Below is a small trained network, with its code and all its weights. Each question gives an input and a class and asks what happens when units are switched off, that is, made to give their printed mean instead of their output.

import numpy as np


def w(rows, s, z=0):
    codes = np.array(rows[::2]) - 128.0
    scale = np.full(codes.shape[1], s)
    scale[-1] = z or s
    return codes * scale


def norm(h):
    return h / np.sqrt((h * h).mean(-1, keepdims=True) + 1e-5)


def f(y):
    return np.maximum(y, 0)


def log_softmax(a):
    a = a - a.max(-1, keepdims=True)
    return a - np.log(np.exp(a).sum(-1, keepdims=True))


def net(x, mask):
    res = np.array(x, float).reshape(1, 7) / 4 @ E
    u = 0
    for l in range(4):
        y = f(norm(res) @ A[l][:, :-1].T + A[l][:, -1])
        res = res + np.where(mask[u : u + 7], y, B[l][:, -1]) @ B[l][:, :-1]
        u += 7
    return log_softmax(norm(res)[-1] @ U[:, :-1].T + U[:, -1])


A, B = {}, {}
E = w([
[112,164,104],'x0',
[119,120,147],'x1',
[2,143,180],'x2',
[170,92,123],'x3',
[112,200,74],'x4',
[253,115,74],'x5',
[213,253,235],'x6',
],0.0065)
A[0] = w([
[139,69,254,206],'0.n0',
[251,194,179,157],'0.n1',
[9,83,120,254],'0.n2',
[107,154,225,137],'0.n3',
[141,55,85,113],'0.n4',
[119,56,119,64],'0.n5',
[235,145,98,113],'0.n6',
],0.0087,0.0019)
B[0] = w([
[82,199,86,210],'0.n0',
[83,84,236,233],'0.n1',
[149,24,61,254],'0.n2',
[118,253,114,195],'0.n3',
[131,164,61,176],'0.n4',
[131,159,90,165],'0.n5',
[137,48,132,193],'0.n6',
],0.012,0.0063)
A[1] = w([
[110,147,150,130],'1.n0',
[247,175,188,189],'1.n1',
[160,80,121,11],'1.n2',
[126,149,137,114],'1.n3',
[106,123,118,21],'1.n4',
[190,144,121,64],'1.n5',
[159,124,96,216],'1.n6',
],0.015,0.0012)
B[1] = w([
[170,154,122,197],'1.n0',
[113,1,210,254],'1.n1',
[149,182,77,214],'1.n2',
[125,167,147,166],'1.n3',
[117,101,158,168],'1.n4',
[167,84,172,149],'1.n5',
[112,198,81,211],'1.n6',
],0.013,0.0038)
A[2] = w([
[173,71,160,26],'2.n0',
[143,162,181,211],'2.n1',
[27,183,151,107],'2.n2',
[182,198,82,98],'2.n3',
[182,238,205,161],'2.n4',
[133,194,100,4],'2.n5',
[48,255,198,75],'2.n6',
],0.0076,0.0019)
B[2] = w([
[165,147,110,168],'2.n0',
[185,100,119,203],'2.n1',
[222,41,98,218],'2.n2',
[54,139,181,176],'2.n3',
[140,221,255,222],'2.n4',
[114,87,48,152],'2.n5',
[173,235,151,255],'2.n6',
],0.0097,0.0036)
A[3] = w([
[237,125,41,174],'3.n0',
[53,145,248,135],'3.n1',
[115,123,136,7],'3.n2',
[120,116,172,54],'3.n3',
[65,129,96,57],'3.n4',
[197,44,97,202],'3.n5',
[109,117,167,79],'3.n6',
],0.012,0.0014)
B[3] = w([
[124,248,129,245],'3.n0',
[95,225,97,253],'3.n1',
[81,108,119,128],'3.n2',
[58,142,128,168],'3.n3',
[183,25,133,205],'3.n4',
[136,220,120,250],'3.n5',
[74,163,129,162],'3.n6',
],0.011,0.0052)
U = w([
[127,118,19,201],'0',
[177,184,92,138],'1',
[134,140,196,202],'2',
[171,34,213,3],'3',
[78,4,47,42],'4',
],0.014,0.0024)

Each question gives the input, the list of numbers given to net, and the class t.
The units are the neurons (one row each of A and B). Each row of codes is followed by its name. A weight is (code - 128) times the scale printed after its matrix; where a second scale follows, it is the last column's (A, B and U).
mask holds one flag per neuron, layer by layer. A switched-off neuron (its flag False) gives its mean, the last column of its row in B, instead of its output. The means were averaged over made-up inputs and are rounded, as every weight is.
A unit's drop is (log p(t) with every unit on - log p(t) with that unit switched off) / (log p(t) with every unit on - log p(t) with every unit switched off).
The circuit of an input: a set's keep is (log p(t) with only the set's units on - log p(t) with every unit switched off) / (log p(t) with every unit on - log p(t) with every unit switched off). Starting from the 12 units with the biggest drops (on a tie, the unit counted first), units are removed one at a time, each time the one whose removal leaves the highest keep (on an exact tie, the one counted first), for as long as the keep stays at least 0.8.
units of the circuit, in order: the units of the circuit, biggest drop first
top k neurons: the k neurons with the biggest drops, biggest first
drop of u: that unit's drop, to one decimal
input [-1,-2,-1,0,-3,-8,0], class 0: units of the circuit, in order	0.n1, 0.n2
input [-3,4,3,-2,-8,1,0], class 0: top neuron	0.n1
input [4,-7,2,-5,8,2,6], class 2: top 2 neurons	1.n1, 0.n0
input [0,8,-6,6,1,3,2], class 3: top 3 neurons	1.n1, 0.n2, 0.n1
input [8,-3,1,5,-6,7,1], class 2: top 2 neurons	0.n2, 3.n5
input [6,-5,2,-8,7,7,6], class 2: top 2 neurons	0.n2, 3.n1
input [5,4,-7,7,7,-5,5], class 2: top 2 neurons	0.n1, 3.n1
input [7,8,-2,-8,8,5,3], class 3: top 2 neurons	1.n1, 0.n0
input [5,-6,-3,5,-7,-1,2], class 2: top 4 neurons	0.n2, 0.n1, 3.n0, 1.n6
input [5,2,-3,6,-2,3,2], class 3: top 2 neurons	0.n2, 0.n1
input [-1,-7,0,-8,4,1,7], class 3: top 2 neurons	1.n1, 0.n0
input [6,-2,-6,-4,0,1,5], class 3: drop of 3.n0	0.1
input [4,2,5,7,8,-5,-6], class 4: drop of 1.n1	-0.1
input [6,7,-4,-3,-2,8,1], class 3: drop of 0.n1	0.3
input [-3,2,-8,2,-1,6,8], class 3: units of the circuit, in order	1.n1
